Here is a tiny trained network, its code and every weight. The questions are about switching its units off for an input and a class, where a switched-off unit gives its printed mean instead of its output.

import numpy as np


def w(rows, s, z=0):
    codes = np.array(rows[::2]) - 128.0
    scale = np.full(codes.shape[1], s)
    scale[-1] = z or s
    return codes * scale


def norm(h):
    return h / np.sqrt((h * h).mean(-1, keepdims=True) + 1e-5)


def f(y):
    return np.maximum(y, 0)


def log_softmax(a):
    a = a - a.max(-1, keepdims=True)
    return a - np.log(np.exp(a).sum(-1, keepdims=True))


def net(x, mask):
    res = np.array(x, float).reshape(1, 5) / 4 @ E
    u = 0
    for l in range(3):
        y = f(norm(res) @ A[l][:, :-1].T + A[l][:, -1])
        res = res + np.where(mask[u : u + 7], y, B[l][:, -1]) @ B[l][:, :-1]
        u += 7
    return log_softmax(norm(res)[-1] @ U[:, :-1].T + U[:, -1])


A, B = {}, {}
E = w([
[218,178,192,199,210,182],'x0',
[53,212,221,43,147,116],'x1',
[209,83,187,102,130,4],'x2',
[129,127,131,129,129,128],'x3',
[145,209,115,174,76,96],'x4',
],0.0027)
A[0] = w([
[109,158,140,138,42,73,203],'0.n0',
[180,183,133,201,190,166,134],'0.n1',
[172,136,36,157,113,152,155],'0.n2',
[183,174,160,140,128,125,252],'0.n3',
[67,154,125,188,118,254,64],'0.n4',
[58,128,33,107,100,137,91],'0.n5',
[174,54,79,104,162,145,122],'0.n6',
],0.0045,0.0027)
B[0] = w([
[75,183,44,129,94,83,252],'0.n0',
[69,93,32,95,206,74,227],'0.n1',
[20,166,254,176,106,61,227],'0.n2',
[92,180,72,97,100,71,246],'0.n3',
[177,150,82,47,85,172,209],'0.n4',
[147,131,24,66,200,109,211],'0.n5',
[42,198,200,147,87,95,214],'0.n6',
],0.0035,0.0029)
A[1] = w([
[119,87,132,76,73,57,57],'1.n0',
[162,191,181,172,254,135,72],'1.n1',
[101,20,169,15,188,185,169],'1.n2',
[114,26,175,120,157,152,151],'1.n3',
[135,24,161,107,158,185,83],'1.n4',
[204,37,34,229,49,136,250],'1.n5',
[74,210,186,26,122,128,78],'1.n6',
],0.0044,0.0019)
B[1] = w([
[160,78,68,105,149,157,234],'1.n0',
[127,18,48,127,148,54,178],'1.n1',
[137,225,77,179,64,72,224],'1.n2',
[98,248,106,177,52,69,174],'1.n3',
[128,253,123,127,115,68,150],'1.n4',
[36,157,223,79,161,128,241],'1.n5',
[95,34,174,228,141,102,252],'1.n6',
],0.0056,0.0029)
A[2] = w([
[237,77,158,114,73,96,92],'2.n0',
[230,156,133,232,226,152,95],'2.n1',
[139,110,144,123,117,136,99],'2.n2',
[188,102,181,113,118,3,188],'2.n3',
[64,80,208,192,136,124,102],'2.n4',
[76,121,53,80,75,73,209],'2.n5',
[67,112,72,188,123,218,254],'2.n6',
],0.0052,0.0031)
B[2] = w([
[200,167,140,71,68,237,134],'2.n0',
[80,64,83,51,83,75,134],'2.n1',
[127,167,86,153,158,121,128],'2.n2',
[103,156,106,77,105,253,203],'2.n3',
[116,68,182,210,51,137,154],'2.n4',
[202,114,165,185,200,148,255],'2.n5',
[189,96,178,65,87,117,186],'2.n6',
],0.0056,0.0085)
U = w([
[32,89,224,147,109,119,110],'0',
[172,151,112,23,85,232,94],'1',
[112,37,24,85,174,43,78],'2',
[144,247,100,179,120,65,58],'3',
[170,106,132,172,146,154,253],'4',
],0.012,0.0062)

Each question gives the input, the list of numbers given to net, and the class t.
The units are the neurons (one row each of A and B). Each row of codes is followed by its name. A weight is (code - 128) times the scale printed after its matrix; where a second scale follows, it is the last column's (A, B and U).
mask holds one flag per neuron, layer by layer. A switched-off neuron (its flag False) gives its mean, the last column of its row in B, instead of its output. The means were averaged over made-up inputs and are rounded, as every weight is.
A unit's drop is (log p(t) with every unit on - log p(t) with that unit switched off) / (log p(t) with every unit on - log p(t) with every unit switched off).
The circuit of an input: a set's keep is (log p(t) with only the set's units on - log p(t) with every unit switched off) / (log p(t) with every unit on - log p(t) with every unit switched off). Starting from the 12 units with the biggest drops (on a tie, the unit counted first), units are removed one at a time, each time the one whose removal leaves the highest keep (on an exact tie, the one counted first), for as long as the keep stays at least 0.8.
units of the circuit, in order: the units of the circuit, biggest drop first
most important unit: the unit with the biggest drop
k most important neurons: the k neurons with the biggest drops, biggest first
top k neurons in layer l: the k neurons of layer l with the biggest drops, biggest first
input [-4,-5,2,-6,-4], class 4: units of the circuit, in order	[2.n5]
input [0,-4,-3,-4,-5], class 3: 3 most important neurons	[0.n0 0.n3 1.n2]
input [-2,-5,-7,1,-6], class 1: units of the circuit, in order	[2.n6 1.n6]
input [-3,0,3,3,-4], class 3: 3 most important neurons	[1.n2 0.n3 1.n3]
input [3,8,-8,0,3], class 0: 3 most important neurons	[1.n6 2.n3 2.n5]
input [-8,1,-3,3,3], class 2: units of the circuit, in order	[2.n3 0.n5]
input [-5,-7,-8,-2,-5], class 1: units of the circuit, in order	[1.n6 2.n6]
input [-7,-4,7,-7,-4], class 1: units of the circuit, in order	[2.n3 0.n1 2.n0]
input [-4,4,-4,-7,-5], class 4: 3 most important neurons	[2.n5 2.n3 1.n6]
input [-1,1,2,-6,-3], class 4: 3 most important neurons	[0.n6 1.n6 0.n2]
input [3,-4,-6,-7,-7], class 3: top 4 neurons in layer 1	[1.n2 1.n4 1.n3 1.n0]
input [5,8,-2,5,6], class 0: units of the circuit, in order	[1.n6 2.n5]
input [-4,3,2,-8,-1], class 4: units of the circuit, in order	[2.n5 1.n5]
input [0,4,6,-6,4], class 1: most important unit	2.n3
input [-5,2,8,6,-2], class 1: 2 most important neurons	[2.n3 2.n0]
input [5,0,-1,0,-7], class 3: units of the circuit, in order	[1.n2 1.n3]
input [-3,-6,7,-3,-8], class 3: top 2 neurons in layer 1	[1.n3 1.n2]
input [6,-5,6,-5,3], class 1: 2 most important neurons	[2.n3 1.n6]
input [-2,1,3,-8,3], class 4: 3 most important neurons	[2.n5 0.n0 1.n2]
input [-6,2,1,-4,3], class 2: most important unit	0.n0
input [5,3,-7,-1,-5], class 1: top 2 neurons in layer 2	[2.n6 2.n5]
input [5,-8,8,5,-5], class 0: top 2 neurons in layer 1	[1.n5 1.n0]
input [-8,1,-6,-3,8], class 2: 4 most important neurons	[2.n3 0.n5 1.n2 1.n3]
input [0,-8,-5,-7,4], class 0: 2 most important neurons	[1.n5 0.n2]
input [-5,-1,1,-7,2], class 4: 4 most important neurons	[2.n5 0.n1 0.n3 1.n1]
input [-4,-1,5,8,-3], class 4: top 2 neurons in layer 0	[0.n4 0.n0]
input [-8,5,6,2,5], class 2: most important unit	0.n0
input [6,-6,5,3,-1], class 0: units of the circuit, in order	[1.n5 2.n5]
input [4,-4,0,0,1], class 0: units of the circuit, in order	[1.n0 1.n2 2.n5]
input [-7,-8,7,-7,-5], class 0: 2 most important neurons	[1.n5 0.n1]
